[128 = 0]

151,119,132,121,100,102,130,128,151,129,126,127,132,105,145,120,86,133,119,144 : Mizon/[25]
143,118,104,125,107,150,113,145,129,90,128,132,140,119,133,131,89,104,138,150 : vufu/[34]
156,124,124,97,116,145,138,126,134,129,137,150,72,126,141,125,80,110,99,143 : Mizon/[34]
122,123,126,175,115,87,126,109,110,133,122,145,111,133,118,72,123,133,145,125 : gevo/[25]
152,121,142,145,110,113,109,130,141,101,140,141,120,147,127,137,112,108,151,126 : Ver/[34]
129,137,118,146,127,72,115,124,160,127,134,158,104,138,128,129,90,94,124,131 : gevo/[34]
120,122,129,138,113,45,153,129,150,159,128,146,132,123,141,104,100,153,118,133 : gevo/[24]
137,122,113,135,162,87,139,136,162,153,133,163,84,133,112,70,90,137,99,138 : gevo/[24]
131,119,135,129,115,153,108,115,131,66,132,142,75,118,119,108,94,108,145,143 : gevo/[34]
139,139,108,95,131,119,111,114,150,141,137,150,107,167,141,142,74,108,108,125 : Mizon/[34]
107,115,143,125,136,113,146,117,163,153,119,137,51,154,151,86,151,124,124,127 : Ver/[24]
143,148,108,108,134,78,119,131,144,118,128,141,119,140,136,149,95,110,134,129 : Mizon/[34]
136,132,107,121,112,90,122,114,185,137,131,167,108,113,157,80,79,118,120,147 : Mizon/[24]
125,129,128,134,132,48,126,128,152,155,131,144,147,129,136,103,92,135,110,139 : gevo/[25]
131,152,72,79,148,15,123,147,171,182,144,163,178,171,144,228,15,143,84,170 : Ver/[34]
133,126,140,31,146,124,127,124,111,99,130,117,109,130,121,143,117,123,136,131 : Ver/[34]
134,113,127,118,105,108,109,123,130,132,109,134,146,100,126,94,124,134,146,119 : Mizon/[24]
157,134,116,100,121,154,121,132,97,135,129,138,112,129,126,132,79,94,103,144 : Mizon/[34]
122,131,107,147,140,124,125,138,138,136,136,141,137,125,132,95,125,133,136,138 : Ber/[24]
117,139,131,125,121,71,130,135,141,195,126,138,168,125,137,121,118,151,127,134 : vufu/[25]
129,134,117,131,87,77,111,132,145,157,132,154,148,110,143,55,95,142,130,134 : vufu/[24]
134,146,98,122,117,98,120,139,129,82,122,157,105,135,134,145,92,113,136,148 : gevo/[34]
119,150,117,134,122,73,133,129,167,151,128,160,111,135,138,89,105,136,106,140 : gevo/[24]
123,115,144,159,127,107,119,128,166,113,127,145,84,110,150,63,132,156,137,128 : gevo/[25]
150,117,116,110,132,132,132,122,138,104,132,145,88,136,129,138,65,102,127,136 : Ver/[34]
127,135,108,118,140,134,114,139,134,89,134,156,87,149,120,127,103,107,116,129 : gevo/[34]
139,128,111,119,122,67,111,127,148,123,115,164,109,144,110,127,78,119,123,104 : gevo/[34]

142,98,130,131,122,128,134,120,135,129,115,131,149,125,146,110,129,136,119,152 : U/R
163,145,139,149,129,139,129,125,115,149,108,125,135,122,139,122,123,121,119,120 : U/R
161,167,125,117,146,124,142,115,102,126,112,128,137,126,147,114,122,150,131,140 : T/R
140,157,144,133,154,143,130,97,80,135,132,116,124,122,132,126,122,114,133,131 : A/R
152,135,148,129,151,118,131,110,105,146,120,122,129,117,140,138,126,146,129,128 : T/W
154,160,145,138,161,109,132,138,53,131,138,110,124,133,145,134,124,150,137,128 : A/R
154,156,132,129,143,144,155,129,39,143,131,124,129,131,163,135,124,140,131,116 : A/G
167,152,139,120,110,146,132,127,36,158,94,121,126,120,149,112,105,163,129,117 : T/B
154,143,143,104,133,131,108,132,70,143,116,121,119,128,117,150,119,135,119,65 : A/R
152,131,136,140,142,122,127,115,138,158,129,128,143,131,128,125,130,136,131,117 : T/N
141,136,141,131,126,117,123,113,106,140,125,125,133,111,126,121,131,126,133,122 : T/W
113,130,131,119,141,133,141,138,115,141,136,129,121,135,134,131,109,144,134,118 : A/G
124,145,115,128,132,143,128,142,84,115,114,124,137,137,131,134,122,130,120,107 : A/N
149,152,122,116,126,127,130,126,138,101,108,126,126,133,141,148,125,144,138,138 : T/R
154,145,143,129,142,128,146,109,82,118,119,126,135,120,118,117,125,140,129,127 : T/W
148,132,121,132,103,146,114,118,162,151,82,146,139,140,138,118,128,127,113,107 : U/G
163,143,129,117,125,130,131,116,110,145,109,134,132,135,140,124,114,148,128,124 : T/B
164,115,138,144,107,138,130,119,151,146,78,138,149,109,136,108,121,128,131,111 : U/R
143,146,130,125,137,138,131,124,81,135,117,112,128,36,127,129,112,140,124,130 : A/R
158,143,116,119,130,134,131,133,88,131,119,124,88,127,156,122,124,155,126,121 : T/G
142,141,143,137,143,142,117,109,108,126,132,124,117,130,122,144,131,128,136,138 : A/R
144,136,116,132,115,146,129,121,148,127,81,141,136,124,126,120,127,116,123,127 : U/N

139,114,151,135,89,120,128,137,124,136,154,127,68,111,128,146,98,142,161,158 : <29>/Belo
133,107,171,113,99,155,154,129,117,135,107,141,101,99,142,121,77,129,161,133 : <21>/zupe
129,117,154,127,90,120,143,137,120,143,152,127,46,118,128,161,76,145,149,148 : <29>/kabom
135,110,143,132,92,123,123,131,115,127,165,138,40,106,131,151,98,137,152,164 : <19>/kabom
130,117,160,128,94,141,146,138,119,128,183,129,60,138,130,177,92,149,147,170 : <21>/Belo
137,101,186,119,99,145,152,126,128,140,110,142,90,109,121,115,92,129,177,116 : <29>/zupe
122,116,163,119,105,129,130,137,123,125,81,136,108,93,120,127,94,114,157,113 : <28>/zupe
130,112,159,142,50,149,127,101,134,143,132,155,90,100,130,140,92,135,153,150 : <19>/Belo
133,111,171,111,112,130,143,138,129,141,123,138,84,127,132,145,115,114,148,117 : <26>/zupe
144,93,180,120,64,124,143,126,117,140,163,135,23,111,132,147,84,147,156,146 : <26>/Belo
125,97,169,105,134,146,122,137,123,125,128,155,89,61,99,120,77,125,146,151 : <21>/zupe
122,98,179,129,79,131,151,114,137,127,155,140,55,117,133,146,98,140,153,149 : <26>/Belo
125,96,187,119,103,144,127,126,128,148,108,147,70,102,120,120,87,132,129,147 : <19>/zupe
132,115,161,133,78,135,154,119,122,131,178,121,32,140,84,150,90,153,156,161 : <21>/Belo

95,131,123,114,156,111,116,126,127,128,128,128,134,104,107,133,138,133,131,146 : Loga/H
119,148,116,110,144,124,131,136,97,131,137,117,140,120,102,126,125,134,131,136 : Dagak/C
115,120,129,125,138,118,101,117,114,130,134,126,130,110,119,116,137,128,124,141 : Dagak/H
89,128,143,137,139,125,123,128,117,135,123,121,134,107,125,126,128,127,130,132 : Dagak/Q
103,109,119,87,126,116,90,104,118,125,138,125,130,118,120,127,135,135,116,144 : Loga/H
133,139,119,108,136,118,120,135,96,125,137,125,140,129,107,120,128,124,122,151 : Loga/C
144,138,119,127,159,137,145,153,105,113,122,132,115,154,125,129,136,138,134,119 : tunem/X
113,140,111,105,159,116,108,130,101,130,134,122,128,103,108,125,134,133,137,141 : rarig/X
129,129,120,120,146,119,135,129,128,119,132,104,135,111,119,131,138,127,131,119 : Dagak/H
96,135,110,113,151,130,131,133,122,124,123,139,122,120,128,136,132,129,132,136 : tunem/H
95,145,107,99,168,130,114,138,120,129,118,122,133,118,118,134,106,132,130,138 : tunem/H
103,128,108,118,145,132,131,138,137,123,118,136,125,125,126,136,128,133,139,132 : tunem/H
102,118,137,124,116,122,91,126,110,134,146,130,137,120,140,124,126,115,136,142 : Loga/H
127,137,133,125,133,115,101,138,105,114,146,118,138,142,97,122,133,123,114,134 : Loga/X
95,135,110,125,135,123,88,127,125,121,129,125,130,109,112,131,148,127,117,125 : Loga/H
126,129,123,121,122,112,110,141,88,120,120,126,133,127,110,125,129,125,119,149 : Loga/C
116,148,130,105,129,114,118,127,93,130,141,119,146,144,94,124,133,129,126,161 : Loga/C
95,139,118,113,161,126,146,138,100,120,105,131,133,138,104,124,128,132,143,135 : tunem/C
104,142,112,120,169,135,166,121,111,126,101,130,123,146,133,130,126,136,135,127 : tunem/C
95,128,145,128,132,119,98,121,132,141,134,123,136,116,131,135,135,139,109,126 : Loga/H
98,133,135,117,142,120,128,133,116,130,127,117,133,109,110,128,138,127,125,145 : Loga/H
92,140,134,120,153,113,75,127,120,134,130,121,140,108,113,133,136,143,139,122 : Dagak/H
108,145,129,127,143,113,103,123,132,120,137,120,140,98,118,129,135,135,119,127 : Dagak/H
137,127,120,130,131,109,112,112,140,130,138,131,126,102,121,136,136,128,117,139 : Loga/H
120,100,113,122,145,128,106,143,97,124,128,128,131,107,139,123,123,128,123,135 : Loga/Q
98,131,127,114,142,119,114,120,120,136,118,124,133,91,110,131,130,129,154,137 : Loga/H
110,133,131,102,170,131,131,132,89,123,115,113,138,93,118,131,132,141,138,133 : Dagak/Q
105,131,108,108,155,120,120,132,109,120,120,125,138,116,93,131,136,128,116,150 : Loga/H
118,115,115,119,146,121,114,121,102,138,127,124,141,90,117,127,125,121,126,148 : Dagak/Q
141,150,143,119,152,133,180,146,125,111,110,125,127,128,142,129,126,137,107,128 : tunem/Q
101,126,130,107,121,109,108,138,93,129,133,119,130,133,117,135,122,127,116,114 : Loga/C
100,129,133,133,130,121,121,123,129,130,131,124,136,104,114,137,125,139,117,144 : Loga/H
117,131,144,121,132,118,131,130,82,130,130,122,134,117,111,118,134,133,129,141 : Dagak/C
112,130,128,113,133,118,128,131,114,139,127,122,132,113,127,123,127,128,130,124 : Loga/C
142,154,133,121,131,125,158,134,106,111,130,128,137,134,116,128,124,131,118,138 : Loga/X
108,114,137,129,132,115,122,136,100,143,133,125,136,118,121,126,132,142,121,151 : Loga/C
113,127,132,123,136,118,114,135,109,135,133,114,133,92,116,131,134,135,127,136 : Dagak/H
149,138,139,109,160,129,125,136,81,131,126,115,133,111,115,122,143,126,136,128 : rarig/Q
108,132,114,125,164,127,107,127,123,137,118,129,128,108,116,131,133,134,139,130 : rarig/H
117,112,93,126,151,127,154,134,110,132,109,134,132,118,131,125,114,132,139,151 : bodek/Q
128,128,98,122,140,131,151,136,130,118,125,131,129,138,123,129,130,137,130,146 : tunem/H
113,128,131,132,132,118,104,125,129,121,134,125,139,108,120,141,135,132,123,135 : Loga/H
145,139,138,104,161,115,168,142,82,121,130,125,143,121,98,125,133,129,131,149 : Dagak/Q
90,145,112,111,140,140,152,144,117,121,106,132,126,170,142,128,127,129,145,153 : tunem/C

148,144,111,109,124,112,136,104,25,129,125,131,113,127,133,167,140,139,137,152 : Y/F
137,160,103,95,125,132,136,149,78,113,129,145,121,82,119,151,133,123,122,151 : Y/S
147,155,91,87,130,113,136,129,60,126,136,136,113,95,129,126,128,126,130,162 : Y/J
131,137,80,74,117,116,138,151,90,121,132,146,145,132,150,159,140,122,137,149 : L/P
139,160,93,113,119,130,154,129,104,124,133,157,77,102,135,128,118,113,129,146 : Y/P
145,143,90,94,122,103,133,143,105,121,107,136,102,108,149,168,132,112,110,118 : L/P
137,159,105,79,145,82,134,134,79,114,145,145,159,126,131,162,132,118,126,202 : Z/J
142,149,111,87,120,128,136,120,47,129,123,132,98,70,144,121,128,136,109,139 : Y/J
152,156,89,100,116,107,137,116,104,116,122,122,85,105,127,124,122,128,108,147 : Y/J
127,153,84,97,138,98,129,149,53,114,182,148,159,126,131,173,132,105,127,184 : Y/J
120,143,95,81,137,122,144,161,70,129,147,155,135,107,109,155,136,122,126,148 : M/F
112,164,84,84,126,113,144,170,99,123,121,144,132,85,109,162,131,118,102,152 : M/S
119,153,101,86,141,102,137,147,91,127,133,139,159,104,118,155,141,127,119,136 : M/J
127,155,105,86,118,111,133,136,91,108,124,136,114,129,123,140,131,138,115,130 : Z/S
152,134,86,87,121,103,123,139,101,125,145,136,157,156,155,163,163,119,146,142 : L/P
128,159,98,77,149,111,136,144,100,130,153,147,128,134,123,137,136,120,122,139 : Z/S
134,140,93,88,134,110,128,141,80,124,144,148,134,140,144,168,132,123,140,135 : L/P
162,145,98,71,124,91,125,111,22,116,142,136,150,148,113,183,137,115,126,151 : Y/F

93,129,126,92,116,128,139,115,152,124,100,81,135,144,132,151,112,132,108,139 : gab/K
102,134,134,105,116,133,141,127,130,108,104,99,139,162,130,144,103,115,99,126 : zamaz/K
102,133,130,101,113,128,120,130,132,129,114,103,126,128,149,142,116,133,123,118 : gab/E
115,118,131,106,124,128,125,114,135,123,120,119,109,150,131,145,78,131,119,117 : zamaz/E
129,132,135,111,120,133,140,120,93,102,113,128,114,189,137,126,84,117,118,106 : gab/E
104,118,127,112,115,135,150,118,143,121,111,94,141,156,113,145,92,125,106,135 : gab/K
114,122,141,101,101,128,137,133,154,111,108,96,141,135,127,138,96,108,107,119 : gab/K
108,118,143,129,120,135,164,131,109,99,123,111,147,173,106,135,72,119,130,124 : zamaz/K
115,134,144,137,127,132,127,140,105,102,119,117,143,170,113,131,93,119,128,123 : gab/K
115,121,144,111,105,128,119,134,147,127,110,94,141,132,121,143,103,102,96,125 : togar/K
103,124,135,109,115,126,139,126,129,115,117,98,144,166,103,139,76,131,131,128 : gab/K
112,135,134,108,118,133,133,129,147,129,109,93,137,138,108,138,105,133,116,132 : zamaz/K
125,135,134,114,117,138,164,121,107,100,107,122,130,190,95,128,66,125,122,117 : gab/K
96,123,139,104,105,120,133,132,152,122,103,95,143,141,134,147,97,126,124,139 : togar/K

139,136,120,115,122,137,135,130,131,149,120,124,154,159,148,126,120,135,130,105 : (68)/<45>
129,119,123,136,145,126,131,143,119,137,133,128,127,118,129,146,126,129,120,106 : (63)/<36>
133,97,146,130,129,132,130,139,138,140,140,121,133,129,127,120,139,141,108,86 : (63)/<48>
135,122,119,129,142,132,137,127,129,125,128,114,133,143,133,126,130,133,126,131 : (63)/<48>
129,129,136,127,128,129,138,129,122,110,111,125,144,143,134,176,135,122,124,109 : (63)/<45>
131,112,116,127,142,128,126,133,132,120,126,123,134,152,127,105,119,138,125,128 : (63)/<36>
134,112,148,126,143,121,137,126,122,111,129,132,131,171,117,203,137,122,128,120 : (63)/<39>
